Here is a tiny trained network, its code and every weight. The questions are about switching its units off for an input and a class, where a switched-off unit gives its printed mean instead of its output.

import numpy as np


def w(rows, s, z=0):
    codes = np.array(rows[::2]) - 128.0
    scale = np.full(codes.shape[1], s)
    scale[-1] = z or s
    return codes * scale


def norm(h):
    return h / np.sqrt((h * h).mean(-1, keepdims=True) + 1e-5)


def f(y):
    return np.maximum(y, 0)


def log_softmax(a):
    a = a - a.max(-1, keepdims=True)
    return a - np.log(np.exp(a).sum(-1, keepdims=True))


def net(x, mask):
    res = np.array(x, float).reshape(1, 8) / 4 @ E
    u = 0
    for l in range(3):
        y = f(norm(res) @ A[l][:, :-1].T + A[l][:, -1])
        res = res + np.where(mask[u : u + 8], y, B[l][:, -1]) @ B[l][:, :-1]
        u += 8
    return log_softmax(norm(res)[-1] @ U[:, :-1].T + U[:, -1])


A, B = {}, {}
E = w([
[204,110,144,60,103,139,150,177,124,139,92],'x0',
[174,115,133,156,169,122,103,56,121,3,98],'x1',
[90,156,179,146,173,182,142,112,130,87,215],'x2',
[56,128,118,170,22,96,213,150,92,97,135],'x3',
[141,217,110,168,168,254,58,144,130,159,45],'x4',
[73,103,116,132,97,79,165,134,93,69,114],'x5',
[208,178,92,153,156,132,131,224,192,54,64],'x6',
[162,98,214,100,46,125,144,153,102,125,123],'x7',
],0.0073)
A[0] = w([
[127,156,108,131,107,109,35,215,152,132,111,166],'L0N1',
[40,180,170,173,56,165,97,161,114,178,153,60],'L0N2',
[146,159,138,83,155,90,128,142,79,255,111,2],'L0N3',
[153,80,174,206,84,98,189,122,118,123,177,175],'L0N4',
[150,115,146,153,193,199,137,214,198,77,227,151],'L0N5',
[45,98,112,106,174,135,144,37,120,168,110,151],'L0N6',
[195,117,206,171,153,101,143,39,145,85,42,117],'L0N7',
[106,170,93,173,171,139,146,114,172,187,135,120],'L0N8',
],0.0062,0.0031)
B[0] = w([
[51,95,96,108,113,79,125,90,192,73,36,227],'L0N1',
[85,209,144,170,176,137,21,33,48,165,55,237],'L0N2',
[185,60,134,118,84,196,113,73,187,158,232,197],'L0N3',
[179,174,145,80,77,120,144,253,77,105,90,252],'L0N4',
[212,189,119,167,83,89,208,64,76,124,74,235],'L0N5',
[201,131,91,175,73,63,145,135,57,84,118,247],'L0N6',
[91,150,148,103,129,164,26,37,67,85,99,235],'L0N7',
[182,96,77,132,154,148,150,89,126,127,169,209],'L0N8',
],0.0064,0.0041)
A[1] = w([
[175,159,65,125,116,95,139,187,123,133,208,112],'L1N1',
[173,128,195,66,113,207,72,186,112,187,177,11],'L1N2',
[101,86,129,56,92,171,82,123,69,94,166,17],'L1N3',
[57,76,139,152,78,100,148,96,51,222,149,207],'L1N4',
[132,151,136,63,154,255,111,132,98,144,175,152],'L1N5',
[79,160,158,128,103,151,148,169,165,228,122,2],'L1N6',
[82,178,188,192,146,207,149,136,98,139,100,193],'L1N7',
[177,189,183,107,126,142,199,127,141,112,136,57],'L1N8',
],0.007,0.0018)
B[1] = w([
[120,77,100,152,168,97,194,86,166,159,103,160],'L1N1',
[144,80,129,122,170,169,184,124,185,99,64,173],'L1N2',
[149,125,129,109,119,114,111,84,61,123,100,178],'L1N3',
[177,167,143,94,111,166,75,101,76,70,148,255],'L1N4',
[136,121,125,170,147,150,113,167,192,153,175,175],'L1N5',
[134,90,138,151,133,211,90,82,153,152,87,160],'L1N6',
[163,121,80,48,162,97,58,2,127,102,27,208],'L1N7',
[149,130,157,138,65,44,140,130,113,143,176,170],'L1N8',
],0.0083,0.0065)
A[2] = w([
[90,155,40,198,153,133,166,72,126,169,153,136],'L2N1',
[88,189,99,49,87,146,160,125,141,140,200,5],'L2N2',
[133,147,113,216,177,124,195,115,74,120,165,112],'L2N3',
[143,92,106,78,126,185,107,165,179,162,192,50],'L2N4',
[117,108,2,156,139,105,154,129,150,51,149,176],'L2N5',
[182,138,132,144,183,106,114,103,175,83,115,46],'L2N6',
[127,87,170,102,151,117,98,157,94,219,85,102],'L2N7',
[105,123,137,183,213,112,93,67,152,79,110,193],'L2N8',
],0.0089,0.0027)
B[2] = w([
[202,201,74,175,213,190,50,89,77,156,93,194],'L2N1',
[196,70,150,56,154,126,121,67,139,26,213,139],'L2N2',
[173,144,62,140,156,216,88,95,136,208,72,167],'L2N3',
[19,92,170,84,173,164,178,154,129,121,201,149],'L2N4',
[61,194,83,196,141,144,153,152,150,172,73,194],'L2N5',
[184,220,135,81,119,143,93,129,77,183,170,205],'L2N6',
[169,131,51,165,221,167,87,201,173,184,199,165],'L2N7',
[97,210,115,171,169,177,1,118,157,159,121,254],'L2N8',
],0.0077,0.0069)
U = w([
[146,37,148,84,174,161,162,166,193,155,166,3],'0',
[146,181,103,152,210,172,55,84,117,113,98,240],'1',
[153,112,179,73,74,77,120,109,35,51,155,65],'2',
[116,132,129,161,118,57,247,201,146,94,80,78],'3',
],0.012,0.0035)

Each question gives the input, the list of numbers given to net, and the class t.
The units are the neurons (one row each of A and B). Each row of codes is followed by its name. A weight is (code - 128) times the scale printed after its matrix; where a second scale follows, it is the last column's (A, B and U).
mask holds one flag per neuron, layer by layer. A switched-off neuron (its flag False) gives its mean, the last column of its row in B, instead of its output. The means were averaged over made-up inputs and are rounded, as every weight is.
A unit's drop is (log p(t) with every unit on - log p(t) with that unit switched off) / (log p(t) with every unit on - log p(t) with every unit switched off).
The circuit of an input: a set's keep is (log p(t) with only the set's units on - log p(t) with every unit switched off) / (log p(t) with every unit on - log p(t) with every unit switched off). Starting from the 12 units with the biggest drops (on a tie, the unit counted first), units are removed one at a time, each time the one whose removal leaves the highest keep (on an exact tie, the one counted first), for as long as the keep stays at least 0.8.
circuit, biggest first: the units of the circuit, biggest drop first
top k neurons: the k neurons with the biggest drops, biggest first
top k neurons in layer l: the k neurons of layer l with the biggest drops, biggest first
drop when u is switched off: that unit's drop, to one decimal
input [-3,-2,-3,8,-7,1,0,-5], class 3: circuit, biggest first	L2N5, L2N8
input [3,-4,-5,-8,0,8,-7,2], class 2: circuit, biggest first	L2N8, L2N1
input [2,8,4,7,4,5,3,4], class 2: top 4 neurons	L0N4, L0N2, L2N1, L1N8
input [-1,-3,-4,6,1,6,-1,-1], class 2: circuit, biggest first	L1N4, L2N8
input [-4,0,-1,0,0,-5,-7,5], class 2: top neuron	L0N6
input [8,7,0,8,-8,1,5,1], class 3: circuit, biggest first	L1N4, L2N5
input [7,0,-6,0,3,-1,0,3], class 0: top 2 neurons in layer 1	L1N7, L1N4
input [3,6,4,3,-5,8,-3,-6], class 3: top 2 neurons in layer 0	L0N4, L0N2
input [2,5,-5,1,-4,7,1,-2], class 3: top 2 neurons	L2N5, L1N4
input [1,-5,3,-6,-2,7,-6,-1], class 2: top 2 neurons	L1N4, L0N6
input [2,4,-8,-4,-4,-1,-5,-2], class 2: top 2 neurons in layer 0	L0N2, L0N6
input [-6,-1,-2,5,-5,-8,2,5], class 2: top 2 neurons	L2N5, L0N2
input [5,3,-3,8,2,0,8,-5], class 3: top 2 neurons	L0N2, L1N7
input [5,2,1,8,2,2,4,7], class 3: top neuron	L1N4
input [3,4,-5,2,-6,-5,-7,-2], class 2: drop when L0N2 is switched off	0.0
input [3,-5,-1,-7,6,-4,-1,5], class 0: drop when L0N3 is switched off	0.1
input [7,0,-5,3,-3,-2,1,6], class 3: drop when L2N6 is switched off	0.1
input [-1,6,-6,5,-6,6,7,-6], class 3: drop when L0N2 is switched off	0.3
